Here is a tiny trained network, its code and every weight. The questions are about switching its units off for an input and a class, where a switched-off unit gives its printed mean instead of its output.

import numpy as np


def w(rows, s, z=0):
    codes = np.array(rows[::2]) - 128.0
    scale = np.full(codes.shape[1], s)
    scale[-1] = z or s
    return codes * scale


def norm(h):
    return h / np.sqrt((h * h).mean(-1, keepdims=True) + 1e-5)


def f(y):
    return y / 2 * (1 + np.tanh(0.7978845608 * (y + 0.044715 * y**3)))


def log_softmax(a):
    a = a - a.max(-1, keepdims=True)
    return a - np.log(np.exp(a).sum(-1, keepdims=True))


def net(x, mask):
    res = np.array(x, float).reshape(1, 7) / 4 @ E
    u = 0
    for l in range(2):
        y = f(norm(res) @ A[l][:, :-1].T + A[l][:, -1])
        res = res + np.where(mask[u : u + 14], y, B[l][:, -1]) @ B[l][:, :-1]
        u += 14
    return log_softmax(norm(res)[-1] @ U[:, :-1].T + U[:, -1])


A, B = {}, {}
E = w([
[171,112,99,97,178],'x0',
[246,129,46,187,162],'x1',
[15,229,137,143,94],'x2',
[136,117,238,76,94],'x3',
[134,159,87,91,230],'x4',
[131,157,169,248,187],'x5',
[121,66,139,112,193],'x6',
],0.0013)
A[0] = w([
[196,189,91,169,204,117],'0.n1',
[161,90,128,11,172,17],'0.n2',
[128,175,54,112,98,109],'0.n3',
[194,90,47,161,187,67],'0.n4',
[40,192,181,78,109,98],'0.n5',
[127,127,128,129,128,129],'0.n6',
[187,78,95,141,139,79],'0.n7',
[152,108,246,201,72,48],'0.n8',
[113,137,148,117,120,81],'0.n9',
[51,86,183,84,64,2],'0.n10',
[53,180,146,199,211,93],'0.n11',
[226,56,119,60,55,127],'0.n12',
[103,122,25,57,171,57],'0.n13',
[121,45,254,126,195,86],'0.n14',
],0.0038,0.0019)
B[0] = w([
[31,56,136,110,70,187],'0.n1',
[117,179,103,26,174,139],'0.n2',
[153,172,116,163,68,144],'0.n3',
[140,3,147,178,97,187],'0.n4',
[144,36,93,216,154,245],'0.n5',
[127,129,129,128,129,129],'0.n6',
[124,66,110,170,174,137],'0.n7',
[195,185,245,133,130,181],'0.n8',
[147,85,117,131,132,105],'0.n9',
[80,15,143,122,58,180],'0.n10',
[37,176,132,163,228,181],'0.n11',
[66,158,133,179,200,254],'0.n12',
[230,155,215,132,98,149],'0.n13',
[164,197,68,139,39,202],'0.n14',
],0.0026,0.0012)
A[1] = w([
[112,143,122,199,81,112],'1.n1',
[136,183,70,146,72,71],'1.n2',
[142,104,141,137,129,123],'1.n3',
[75,103,52,103,126,98],'1.n4',
[162,91,107,66,95,93],'1.n5',
[165,142,104,1,184,3],'1.n6',
[57,93,169,106,64,28],'1.n7',
[139,99,116,136,134,100],'1.n8',
[81,188,147,94,84,88],'1.n9',
[93,113,172,107,89,85],'1.n10',
[188,60,84,155,157,56],'1.n11',
[139,131,88,101,146,93],'1.n12',
[178,163,206,135,110,41],'1.n13',
[127,145,138,124,152,159],'1.n14',
],0.0061,0.0027)
B[1] = w([
[143,145,116,4,146,253],'1.n1',
[157,102,48,94,74,119],'1.n2',
[146,152,118,136,138,145],'1.n3',
[186,177,190,138,103,204],'1.n4',
[66,188,148,118,182,191],'1.n5',
[112,132,181,4,156,226],'1.n6',
[106,25,123,136,124,243],'1.n7',
[157,128,137,131,151,124],'1.n8',
[200,60,98,171,168,210],'1.n9',
[130,80,129,152,99,190],'1.n10',
[213,71,139,167,196,233],'1.n11',
[139,100,181,104,120,110],'1.n12',
[161,170,192,142,68,122],'1.n13',
[104,127,108,139,104,156],'1.n14',
],0.0041,0.0012)
U = w([
[221,81,108,190,208,254],'0',
[169,209,230,175,54,4],'1',
[58,19,154,133,53,143],'2',
[118,153,182,5,185,169],'3',
[161,173,15,105,48,18],'4',
[29,223,96,193,187,135],'5',
],0.011,0.00095)

Each question gives the input, the list of numbers given to net, and the class t.
The units are the neurons (one row each of A and B). Each row of codes is followed by its name. A weight is (code - 128) times the scale printed after its matrix; where a second scale follows, it is the last column's (A, B and U).
mask holds one flag per neuron, layer by layer. A switched-off neuron (its flag False) gives its mean, the last column of its row in B, instead of its output. The means were averaged over made-up inputs and are rounded, as every weight is.
A unit's drop is (log p(t) with every unit on - log p(t) with that unit switched off) / (log p(t) with every unit on - log p(t) with every unit switched off).
The circuit of an input: a set's keep is (log p(t) with only the set's units on - log p(t) with every unit switched off) / (log p(t) with every unit on - log p(t) with every unit switched off). Starting from the 12 units with the biggest drops (on a tie, the unit counted first), units are removed one at a time, each time the one whose removal leaves the highest keep (on an exact tie, the one counted first), for as long as the keep stays at least 0.8.
units of the circuit, in order: the units of the circuit, biggest drop first
unit that matters most: the unit with the biggest drop
top k neurons: the k neurons with the biggest drops, biggest first
k most important neurons of layer l: the k neurons of layer l with the biggest drops, biggest first
input [2,5,2,3,-1,6,-2], class 1: units of the circuit, in order : (1.n13; 0.n5)
input [7,-6,-8,0,8,7,-6], class 3: units of the circuit, in order : (0.n5; 1.n6)
input [2,-4,-5,4,-7,3,0], class 1: units of the circuit, in order : (0.n8; 1.n13)
input [-4,2,4,0,7,-3,-3], class 4: unit that matters most : 1.n2
input [6,-7,6,7,4,-6,-2], class 2: units of the circuit, in order : (0.n5; 1.n7)
input [-5,-6,6,5,7,2,-4], class 2: top 4 neurons : (0.n12; 0.n10; 1.n7; 1.n5)
input [5,-7,-6,-6,-2,-1,7], class 3: top 2 neurons : (0.n2; 0.n5)
input [-8,0,1,2,-4,8,8], class 1: 3 most important neurons of layer 0 : (0.n8; 0.n12; 0.n14)
input [-5,-8,-6,-8,2,1,-6], class 4: top 2 neurons : (0.n1; 0.n12)
input [8,-6,-6,8,-6,3,2], class 1: 3 most important neurons of layer 0 : (0.n8; 0.n14; 0.n1)
input [-7,1,-4,-4,2,3,-6], class 4: top 2 neurons : (0.n5; 1.n1)
input [-3,-4,0,5,4,3,4], class 2: top 2 neurons : (0.n10; 0.n12)
input [-4,8,-5,8,-1,-2,-7], class 1: 2 most important neurons of layer 0 : (0.n5; 0.n8)
input [6,1,-7,-7,4,-8,1], class 3: top 2 neurons : (1.n6; 0.n2)
input [2,0,2,-7,7,1,-5], class 4: 3 most important neurons of layer 0 : (0.n12; 0.n3; 0.n13)
input [6,3,2,-5,-3,2,-3], class 4: 2 most important neurons of layer 0 : (0.n5; 0.n3)
input [3,4,0,3,8,8,-7], class 5: top 4 neurons : (0.n11; 0.n1; 0.n5; 1.n9)
input [-4,2,8,0,1,-4,2], class 4: most important neuron of layer 0 : (0.n1)
input [-7,0,-8,-1,5,-6,-8], class 3: top 2 neurons : (0.n5; 1.n6)
input [4,0,7,7,2,-3,1], class 2: 2 most important neurons of layer 0 : (0.n5; 0.n10)
input [0,-2,-2,6,7,8,0], class 5: top 3 neurons : (0.n11; 0.n13; 1.n4)
input [0,7,5,0,7,8,4], class 5: 3 most important neurons of layer 0 : (0.n11; 0.n1; 0.n5)
input [7,-2,-4,-1,5,3,8], class 3: 2 most important neurons of layer 1 : (1.n6; 1.n9)
